Small tables with named rows and columns. After each table, cells are looked up by row and column.

parov
         niv  rozoled  kefogif  sar
rimifo   150      100      219   73
zubag    152       91      227   62
silarat  146      161      153  159
dat      154      204       90  228
tev      153      184      115  197
tudud    155      205       89  229
relen    155      207       86  233
devazum  153      181      118  193
dez      146      161      153  159
sogal    144      162      153  160
gorune   150      106      212   82
zagoke   146      161      153  159

What is the kefogif of tudud in parov?
89
What is the kefogif of silarat in parov?
153
What is the sar of tev in parov?
197
What is the niv of tev in parov?
153
What is the niv of relen in parov?
155
What is the niv of gorune in parov?
150
What is the rozoled of sogal in parov?
162
What is the sar of zagoke in parov?
159
What is the niv of dat in parov?
154
What is the rozoled of dez in parov?
161
What is the kefogif of zagoke in parov?
153
What is the sar of tudud in parov?
229
What is the rozoled of gorune in parov?
106
What is the kefogif of sogal in parov?
153
What is the sar of dat in parov?
228
What is the sar of relen in parov?
233
What is the kefogif of gorune in parov?
212
What is the rozoled of silarat in parov?
161
Which row has the largest sar? relen

Table lek
	numagaz	gupi
mabedap	208	2068
pon	-2564	-1988
kotid	-6912	-1841
nez	-5271	-3676
vav	-7676	-2171
bozusit	-164	-478
vok	-946	-8062
sidedo	-5049	-7790
kip	-7218	4985
rufi	-430	7440
duveve	-3804	-4978
legite	-614	-755
gan	2508	-2194

nez, numagaz: -5271
pon, gupi: -1988
rufi, gupi: 7440
gan, gupi: -2194
legite, numagaz: -614
kotid, gupi: -1841
rufi, numagaz: -430
duveve, gupi: -4978

gigasu =
	nisul	zoku	bodube	tisula	lor
fozug	67901	59107	97922	60595	58137
muf	55939	70765	24495	71296	72521
bak	74665	83495	44128	82613	84968
kativig	68174	67430	81991	65709	76932
rutun	81333	81206	67441	81255	71404
fev	72039	73657	58729	75177	63997
vot	67012	79409	34762	79216	80767
dumu	84628	82627	71033	83049	73551

zoku of dumu: 82627
zoku of fozug: 59107
zoku of fev: 73657
nisul of dumu: 84628
lor of muf: 72521
bodube of bak: 44128
nisul of muf: 55939
bodube of fev: 58729
lor of fev: 63997
lor of kativig: 76932
zoku of muf: 70765

bisi =
columns: luri, kor, nikeb, larane, kinamu, difori, fasap, fiferup, tidi
zasokes: [-27160, 8771, 40605, 23267, 24112, 20407, 27448, 7552, 38211]
rik: [43261, 18127, 53478, 94793, 15271, 36170, 39481, 30340, 74999]
vik: [54663, 30996, 56005, 78056, -258, 24167, 47191, 14098, 50713]
gopab: [32811, 25374, 46049, 60190, 9831, 21710, 62766, 5529, 37584]
kuni: [23738, 29849, 56902, 55141, 570, 22340, 42594, 11267, 47216]
digile: [13740, -6026, 41726, 38983, 28070, 7121, 41556, 14914, 29868]
lin: [22115, 50595, 42592, 60129, 16627, 25489, 54481, 5291, 50043]
sofaza: [17382, 45148, 45195, 50841, 12583, 18957, 36102, 8781, 48070]
tanupo: [6690, 44502, -5736, 64477, 14903, 20180, 25199, -50822, 3213]
sevuzu: [-5307, 20467, 29077, 52448, 43593, 27206, 65877, 2945, 39426]

kuni, kinamu: 570
lin, nikeb: 42592
lin, fiferup: 5291
zasokes, kinamu: 24112
digile, difori: 7121
rik, difori: 36170
digile, kinamu: 28070
lin, fasap: 54481
vik, nikeb: 56005
rik, luri: 43261
sevuzu, luri: -5307
sofaza, fasap: 36102
zasokes, tidi: 38211
rik, nikeb: 53478
rik, fasap: 39481
sevuzu, difori: 27206
gopab, tidi: 37584
Row with the largest kor: lin

Table kebotu
       rem  defope  dek  fisor  bagafi  piv  nuzu  lome  fiv
lopa   212      59   66    154      55  212   151    48  136
fim    221      52   57    146      48  218   143    57  130
dutab   48     232  215    138     239   37   140   223  159
gep     45     225  222    130     228   50   134   210  146

fisor of dutab: 138
piv of lopa: 212
rem of gep: 45
lome of gep: 210
nuzu of dutab: 140
defope of dutab: 232
dek of dutab: 215
bagafi of gep: 228
rem of lopa: 212
fisor of fim: 146
piv of dutab: 37
fiv of gep: 146
nuzu of gep: 134
dek of gep: 222
fiv of dutab: 159
dek of lopa: 66
lome of dutab: 223
fisor of lopa: 154
Row with the largest piv: fim

Table zifisun
,meto,pinuzo,rebo,nevuto,vot,nibafi,teg,sesin,zese
fufonek,185,150,131,215,137,173,38,108,115
latoru,166,143,128,192,132,170,61,115,111
lanuk,183,147,129,209,134,162,38,105,117
damobab,157,119,114,158,116,80,41,79,129

damobab, teg -> 41
fufonek, sesin -> 108
latoru, nevuto -> 192
damobab, pinuzo -> 119
fufonek, rebo -> 131
latoru, zese -> 111
damobab, nibafi -> 80
lanuk, rebo -> 129
Which row has the largest sesin? latoru

ruvi
         mukisil  teg  vunevif  val  koduro  bakonel
volemes      153   23       25   17     137      173
sude         120   84       84   82     138      126
ven           61  194      192  198     140       42
rovekiz      147   34       35   28     138      165
vaf          151   27       28   21     138      170
pap          112   98       98   97     138      115
zare          79  160      159  162     139       68
roz           76  166      165  169     139       63

vaf, val -> 21
roz, mukisil -> 76
vaf, koduro -> 138
zare, bakonel -> 68
sude, mukisil -> 120
volemes, teg -> 23
sude, bakonel -> 126
sude, vunevif -> 84
rovekiz, val -> 28
zare, koduro -> 139
pap, vunevif -> 98
Which row has the largest teg? ven

mivunel
         kepumi  tak  lifem  masapuv  begu  gomolar  zaso  lofi  furam  vizel
dozod        34   35     98       55    57       40    47    43     13     37
tunozi       52   37     98       34    22       62    34    55     63     53
kivag        36   37     98       57    61       40    49    44     16     36
zenopu       32   32     98       50    48       40    45    42      9     39
tagubu       44   49     98       49    37       49    35    42     25     52
nagides      31   30     98       47    43       40    44    41      9     40
vopado       37   39     98       59    64       40    50    45     19     36
naren        50   34     98       32    20       60    34    54     60     52
mer          39   41     98       60    67       40    51    46     23     35
gubu         44   48     98       50    39       51    36    44     24     51
narena       33   34     98       53    53       39    46    42     11     38
bebi         52   69     98       61    65       40    48    40     45     47

gubu, lofi: 44
vopado, masapuv: 59
gubu, zaso: 36
mer, tak: 41
kivag, zaso: 49
tunozi, gomolar: 62
bebi, tak: 69
kivag, lofi: 44
dozod, begu: 57
zenopu, lifem: 98
tunozi, tak: 37
mer, furam: 23

pimil
|  | sef | geg | ruvepag | bub | vovet | duku | zisag | mulozof | tun | kof |
|---|---|---|---|---|---|---|---|---|---|---|
| fer | 156 | 231 | 146 | 116 | 20 | 97 | 145 | 234 | 185 | 111 |
| bogo | 156 | 231 | 146 | 116 | 20 | 108 | 145 | 234 | 185 | 111 |
| dimap | 153 | 231 | 146 | 123 | 20 | 108 | 110 | 234 | 185 | 144 |
| rok | 103 | 136 | 146 | 130 | 133 | 108 | 145 | 104 | 185 | 111 |
| tiriz | 161 | 231 | 146 | 107 | 20 | 108 | 145 | 234 | 185 | 111 |
| tuto | 156 | 231 | 132 | 112 | 20 | 108 | 157 | 234 | 172 | 95 |
| puzesi | 156 | 108 | 120 | 116 | 114 | 147 | 145 | 165 | 107 | 111 |
| terobe | 156 | 231 | 146 | 116 | 20 | 108 | 145 | 234 | 185 | 111 |

What is the bub of dimap in pimil?
123
What is the geg of dimap in pimil?
231
What is the ruvepag of fer in pimil?
146
What is the sef of fer in pimil?
156
What is the bub of tuto in pimil?
112
What is the bub of bogo in pimil?
116
What is the zisag of tuto in pimil?
157
What is the bub of rok in pimil?
130
What is the tun of terobe in pimil?
185
What is the zisag of bogo in pimil?
145
What is the ruvepag of tuto in pimil?
132
What is the tun of fer in pimil?
185
What is the sef of dimap in pimil?
153
What is the bub of fer in pimil?
116
What is the mulozof of terobe in pimil?
234
What is the sef of rok in pimil?
103
Row with the largest kof: dimap

